arr =
[[545 316 750 540 663 245]
 [529 253 652 504 635 454]
 [557 265 587 522 644 580]
 [731 958 516 782 526 683]
 [626 812 669 657 574 400]
 [730 676 623 775 605 438]]
Rows and columns are numbered from 0.
Which number is the entry just left of 657?
Answer: 669
Which number is the entry in the top-right corner?
Answer: 245
The entry directly above 782 is 522
The entry in the top-left corner is 545
Which number is the entry directly below 652?
Answer: 587
Which number is the entry directly above 652?
Answer: 750
Which number is the bottom-left entry?
Answer: 730
Which number is the entry at row 0, column 1?
Answer: 316
Which number is the entry just left of 623?
Answer: 676
The entry just right of 657 is 574
Which number is the entry directly below the smallest entry?
Answer: 454
The entry directly below 316: 253
Which number is the largest entry?
Answer: 958
Which number is the entry just left of 635?
Answer: 504

X =
[[ 1.20 -2.95  0.28  0.57 -0.10  0.11  0.21  0.54]
 [ 1.00  1.14  1.33 -0.08  0.13 -0.33  0.21  1.06]
 [ 0.67 -1.20  0.28 -0.08 -1.31  0.11  0.92 -0.75]
 [-0.59 -1.20  0.28 -0.08 -0.10  0.11  0.21 -0.36]
 [ 0.00 -2.88  0.28 -3.27 -0.68 -2.12  0.21  0.54]
 [ 0.67 -0.86 -0.89 -0.08 -0.10  0.11 -0.43  0.54]
 [-1.05 -0.88 -0.08 -1.98 -0.10  1.21 -2.27  2.84]
 [ 0.67 -2.18  0.28 -5.36 -0.56  0.80  1.27  0.54]
 [ 0.93 -1.20  0.28  1.22 -0.10  0.11  1.72 -0.27]
 [ 0.06 -1.20  2.35 -1.75  2.27  1.71  0.21  0.54]
 [ 0.67 -1.20  0.28 -0.89  0.04  0.11 -0.01  0.54]
 [ 0.67 -1.71  0.28  2.27  1.36  2.46  0.21  0.54]
 [ 0.26 -1.20  0.07 -1.40 -0.10 -0.46  0.21  1.48]
 [ 0.67 -1.01 -0.11 -0.08 -0.10  0.54  0.21  0.54]
 [ 1.24 -0.15  0.28  0.17 -0.10  0.16  0.21  0.32]]
Indices start at 0.
Find the entry just right of the smallest entry.
-0.56
The entry at row 2, column 1 is -1.20
The entry directly below the smallest entry is 1.22
Find the entry in row 0 and column 1.
-2.95
The entry at row 0, column 0: 1.20
Find the entry in the top-right corner.
0.54
Find the entry at row 1, column 2.
1.33
Find the entry directly above the largest entry.
0.54
Find the entry directly above -5.36.
-1.98
Find the entry in the bottom-right corner.
0.32
Find the entry at row 2, column 2.
0.28
The entry in row 1 and column 0 -> 1.00
The entry in the bottom-left corner is 1.24
The entry just right of 0.57 is -0.10
The entry just left of the smallest entry is 0.28
Find the entry just left of 0.92.
0.11
Find the entry directly above -1.40.
2.27
Find the smallest entry.
-5.36
The entry in row 0 and column 2 is 0.28
The entry just left of 0.32: 0.21
Find the entry just left of the largest entry.
-2.27
The entry just left of 0.04: -0.89
Find the entry at row 2, column 0.
0.67
Find the bottom entry of the column that holds the smallest entry.
0.17
The entry in row 1 and column 1 is 1.14
